Below is a small trained network, with its code and all its weights. Each question gives an input and a target symbol and asks what happens when units are switched off, that is, made to give their printed mean instead of their output.

import numpy as np


def w(rows, s, z=0):
    codes = np.array(rows[::2]) - 128.0
    scale = np.full(codes.shape[1], s)
    scale[-1] = z or s
    return codes * scale


def norm(h):
    return h / np.sqrt((h * h).mean(-1, keepdims=True) + 1e-5)


def f(y):
    return np.maximum(y, 0)


def softmax(a):
    e = np.exp(a - a.max(-1, keepdims=True))
    return e / e.sum(-1, keepdims=True)


def log_softmax(a):
    a = a - a.max(-1, keepdims=True)
    return a - np.log(np.exp(a).sum(-1, keepdims=True))


def net(x, mask):
    ids = ['ΓΞΣΦδηλμπψω'.index(c) for c in x.split()]
    T = len(ids)
    res = E[ids] + P[:T]
    q, k, v = (norm(res) @ M[0].T for M in (Q, K, V))
    z = softmax(np.where(np.tri(T) > 0, q @ k.T / 4**0.5, -1e9)) @ v
    res = res + np.where(mask[0], z, O[0][:, -1]) @ O[0][:, :-1]
    y = f(norm(res) @ A[0][:, :-1].T + A[0][:, -1])
    res = res + np.where(mask[1:13], y, B[0][:, -1]) @ B[0][:, :-1]
    return log_softmax(norm(res)[-1] @ U[:, :-1].T + U[:, -1])


Q, K, V, O, A, B = {}, {}, {}, {}, {}, {}
E = w([
[130,163,128],'Γ',
[130,202,149],'Ξ',
[122,179,252],'Σ',
[110,139,183],'Φ',
[147,131,124],'δ',
[135,133,117],'η',
[152,149,24],'λ',
[138,19,182],'μ',
[137,127,121],'π',
[118,115,178],'ψ',
[140,127,112],'ω',
],0.003)
P = w([
[190,136,109],'0',
[105,131,185],'1',
[7,255,115],'2',
[191,23,161],'3',
[100,192,174],'4',
[119,221,70],'5',
[192,32,161],'6',
[100,178,179],'7',
[127,186,42],'8',
[192,31,163],'9',
[106,175,174],'10',
[126,171,52],'11',
[196,36,169],'12',
[108,166,172],'13',
],0.0051)
Q[0] = w([
[185,142,124],'h1',
[5,115,86],'h1',
[110,120,144],'h1',
[123,120,156],'h1',
],0.023)
K[0] = w([
[172,165,122],'h1',
[2,88,121],'h1',
[123,106,137],'h1',
[141,105,142],'h1',
],0.024)
V[0] = w([
[139,131,25],'h1',
[138,157,186],'h1',
[143,35,128],'h1',
[130,254,180],'h1',
],0.0087)
O[0] = w([
[204,206,132,4],'h1',
[78,105,144,215],'h1',
[141,87,15,154],'h1',
[70,155,254,190],'h1',
],0.01,0.0027)
A[0] = w([
[58,170,123,128],'n1',
[138,69,104,104],'n2',
[61,67,92,18],'n3',
[14,251,28,250],'n4',
[118,91,163,60],'n5',
[117,97,159,114],'n6',
[234,119,165,49],'n7',
[227,126,103,94],'n8',
[128,129,130,99],'n9',
[163,142,163,40],'n10',
[52,133,59,26],'n11',
[129,127,128,106],'n12',
],0.011,0.0016)
B[0] = w([
[161,90,105,208],'n1',
[185,181,114,220],'n2',
[65,149,117,254],'n3',
[73,252,180,199],'n4',
[162,139,107,191],'n5',
[164,132,113,197],'n6',
[69,161,117,156],'n7',
[94,45,155,178],'n8',
[125,129,126,128],'n9',
[105,136,98,149],'n10',
[106,191,182,208],'n11',
[127,127,126,128],'n12',
],0.028,0.0047)
U = w([
[77,235,134,179],'Γ',
[138,152,210,103],'Ξ',
[136,75,202,127],'Σ',
[248,103,156,173],'Φ',
[91,105,110,69],'δ',
[87,100,116,61],'η',
[87,97,116,77],'λ',
[153,62,32,254],'μ',
[76,87,118,83],'π',
[226,197,58,119],'ψ',
[81,84,129,75],'ω',
],0.013,0.0048)

Each question gives the input, a string of symbols that net reads in full, and the target symbol t.
The units are the heads (4 rows each of Q, K, V and O) and the neurons (one row each of A and B). Each row of codes is followed by its name. A weight is (code - 128) times the scale printed after its matrix; where a second scale follows, it is the last column's (O, A, B and U).
mask holds one flag per unit, heads first, then neurons. A switched-off unit (its flag False) gives its mean, the last column of its rows in O or B, instead of its output. The means were averaged over made-up inputs and are rounded, as every weight is.
A unit's drop is (log p(t) with every unit on - log p(t) with that unit switched off) / (log p(t) with every unit on - log p(t) with every unit switched off).
The circuit of an input: a set's keep is (log p(t) with only the set's units on - log p(t) with every unit switched off) / (log p(t) with every unit on - log p(t) with every unit switched off). Starting from the 12 units with the biggest drops (on a tie, the unit counted first), units are removed one at a time, each time the one whose removal leaves the highest keep (on an exact tie, the one counted first), for as long as the keep stays at least 0.8.
units of the circuit, in order: the units of the circuit, biggest drop first
most important unit: the unit with the biggest drop
k most important neurons: the k neurons with the biggest drops, biggest first
drop when u is switched off: that unit's drop, to one decimal
input ψ ω ψ Φ μ ψ ψ ψ ω μ η η, target Ξ: units of the circuit, in order	[h1; n3]
input Σ ψ ω η μ η μ δ Γ Γ μ μ Ξ, target Σ: units of the circuit, in order	[h1; n4; n3]
input ψ μ μ λ, target ψ: units of the circuit, in order	[n2; n4]
input Φ μ ψ δ Γ ψ Γ, target Φ: units of the circuit, in order	[n3; h1; n4; n11]
input μ μ Σ δ, target μ: units of the circuit, in order	[h1]
input μ ω Φ Ξ μ Φ ψ μ μ μ μ μ, target Φ: units of the circuit, in order	[h1; n3; n4; n11]
input Φ μ μ μ ψ ψ Ξ η Φ Φ, target Φ: units of the circuit, in order	[n3; h1; n4; n11]
input μ ψ μ μ ψ μ λ, target μ: units of the circuit, in order	[h1; n8]
input μ Σ ψ Γ Γ μ, target Ξ: 2 most important neurons	[n3; n8]
input ψ μ μ ψ ψ Φ π π Ξ μ Σ μ Γ, target ψ: 2 most important neurons	[n4; n11]
input Σ μ δ Γ λ μ Φ μ Γ Σ μ Ξ μ, target Σ: 3 most important neurons	[n4; n2; n11]
input μ Γ ψ Γ ψ μ Ξ, target μ: 3 most important neurons	[n4; n8; n2]
input μ μ η ψ δ ψ Φ Γ Γ ψ, target μ: 3 most important neurons	[n8; n4; n2]
input π η δ μ Γ Φ Φ ω μ μ Φ ω, target Ξ: most important unit	h1
input Γ ψ ω μ π Ξ μ μ Γ Σ Φ Σ, target Ξ: 2 most important neurons	[n3; n2]
input Φ μ μ Γ Γ ψ Φ, target Φ: 2 most important neurons	[n3; n4]
input μ Φ μ Φ δ Γ δ Σ Φ μ ψ ψ, target Ξ: 2 most important neurons	[n3; n2]
input μ ψ η Φ π δ ψ π μ Σ Φ Ξ Γ, target μ: 2 most important neurons	[n8; n4]
input Σ ω π Γ μ μ Φ, target Σ: 2 most important neurons	[n4; n2]
input Ξ Σ Γ μ μ π ω Φ ψ Φ π Φ Ξ, target Ξ: 3 most important neurons	[n3; n4; n2]
input Φ η ψ π, target Φ: most important neuron	[n3]
input Ξ Γ π δ Φ ψ λ η ψ, target Ξ: drop when n3 is switched off	0.3
input μ Φ π ψ Φ μ Σ ψ Φ μ, target μ: drop when n4 is switched off	0.2
input ψ μ μ Φ δ Φ μ Φ Φ μ Ξ Γ δ, target ψ: drop when n4 is switched off	0.2
input ψ μ μ Γ Γ μ Γ, target ψ: drop when n11 is switched off	0.1
